Below is a small trained network, with its code and all its weights. Each question gives an input and a class and asks what happens when units are switched off, that is, made to give their printed mean instead of their output.

import numpy as np


def w(rows, s, z=0):
    codes = np.array(rows[::2]) - 128.0
    scale = np.full(codes.shape[1], s)
    scale[-1] = z or s
    return codes * scale


def f(y):
    return np.maximum(y, 0)


def log_softmax(a):
    a = a - a.max(-1, keepdims=True)
    return a - np.log(np.exp(a).sum(-1, keepdims=True))


def net(x, mask):
    res = np.array(x, float).reshape(1, 6) / 4 @ E
    y = f(res @ A[0][:, :-1].T + A[0][:, -1])
    res = res + np.where(mask, y, B[0][:, -1]) @ B[0][:, :-1]
    return log_softmax(res[-1] @ U[:, :-1].T + U[:, -1])


A, B = {}, {}
E = w([
[48,89,161,216,122,126,58,220,103,164],'x0',
[80,153,92,129,146,127,164,78,130,235],'x1',
[180,137,152,113,143,166,68,105,131,85],'x2',
[94,122,127,235,190,116,189,114,169,94],'x3',
[83,160,87,67,121,6,71,163,164,68],'x4',
[90,124,32,98,139,146,128,144,58,130],'x5',
],0.013)
A[0] = w([
[118,62,100,113,136,102,125,131,131,155,72],'N0',
[106,160,94,96,20,43,81,156,146,109,132],'N1',
[243,149,169,63,120,144,170,56,179,105,161],'N2',
[44,114,111,248,196,44,164,161,205,80,63],'N3',
[201,118,202,133,97,154,143,153,108,107,149],'N4',
[165,88,190,118,112,121,120,154,99,135,62],'N5',
[148,117,32,18,114,83,86,130,66,86,67],'N6',
[72,124,135,172,124,180,114,111,81,175,4],'N7',
[165,116,146,182,141,137,118,169,65,153,38],'N8',
[71,118,86,196,130,145,96,148,141,187,71],'N9',
[152,64,202,186,94,124,107,148,158,142,173],'N10',
[112,123,106,88,93,140,75,119,150,96,137],'N11',
[81,117,42,113,134,135,205,93,100,138,89],'N12',
],0.011,0.002)
B[0] = w([
[137,146,147,142,146,105,119,146,116,161,151],'N0',
[80,200,217,61,135,84,115,153,155,199,230],'N1',
[115,109,102,94,215,205,77,1,173,50,243],'N2',
[112,185,117,252,58,45,98,114,127,72,252],'N3',
[195,102,117,148,121,224,112,177,132,99,192],'N4',
[167,177,109,111,98,170,117,171,177,203,165],'N5',
[102,219,70,87,208,182,98,240,54,112,252],'N6',
[153,97,116,136,121,149,153,100,86,212,186],'N7',
[164,103,98,130,123,126,188,132,144,154,173],'N8',
[52,87,139,171,156,95,171,54,84,200,197],'N9',
[169,80,176,129,66,115,146,178,192,159,195],'N10',
[150,208,116,98,130,111,95,138,97,145,181],'N11',
[110,128,58,117,77,87,214,127,82,113,200],'N12',
],0.0097,0.019)
U = w([
[212,61,166,121,82,233,117,204,168,126,105],'0',
[84,165,129,209,87,51,119,151,144,50,109],'1',
[92,215,59,21,166,155,65,231,73,105,252],'2',
[152,133,175,85,203,216,28,41,206,50,103],'3',
[59,74,146,149,130,162,193,97,51,231,224],'4',
[119,162,66,63,169,187,206,41,140,48,72],'5',
[29,171,254,39,110,64,86,176,181,179,31],'6',
],0.0089,0.0019)

Each question gives the input, the list of numbers given to net, and the class t.
The units are the neurons (one row each of A and B). Each row of codes is followed by its name. A weight is (code - 128) times the scale printed after its matrix; where a second scale follows, it is the last column's (A, B and U).
mask holds one flag per neuron, in row order. A switched-off neuron (its flag False) gives its mean, the last column of its row in B, instead of its output. The means were averaged over made-up inputs and are rounded, as every weight is.
A unit's drop is (log p(t) with every unit on - log p(t) with that unit switched off) / (log p(t) with every unit on - log p(t) with every unit switched off).
most important unit: the unit with the biggest drop
k most important neurons: the k neurons with the biggest drops, biggest first
drop when u is switched off: that unit's drop, to one decimal
input [-2,1,-8,2,-2,-8], class 1: most important unit : N3
input [6,0,-3,0,4,-1], class 6: 3 most important neurons : [N1 N12 N4]
input [6,1,-4,-7,0,2], class 4: 2 most important neurons : [N9 N7]
input [-1,-3,-5,-3,-6,5], class 4: 2 most important neurons : [N2 N6]
input [-1,8,8,-2,-6,1], class 3: 3 most important neurons : [N2 N6 N9]
input [7,-4,5,1,-4,6], class 4: 2 most important neurons : [N9 N7]
input [8,0,4,6,-5,-8], class 0: 3 most important neurons : [N10 N4 N7]
input [-3,1,-4,1,1,0], class 5: 2 most important neurons : [N6 N3]
input [6,-2,-4,3,7,5], class 1: drop when N3 is switched off : 3.1
input [1,-4,-4,-2,7,-4], class 6: drop when N1 is switched off : 1.3
input [8,-2,-7,5,5,8], class 1: drop when N3 is switched off : 4.0
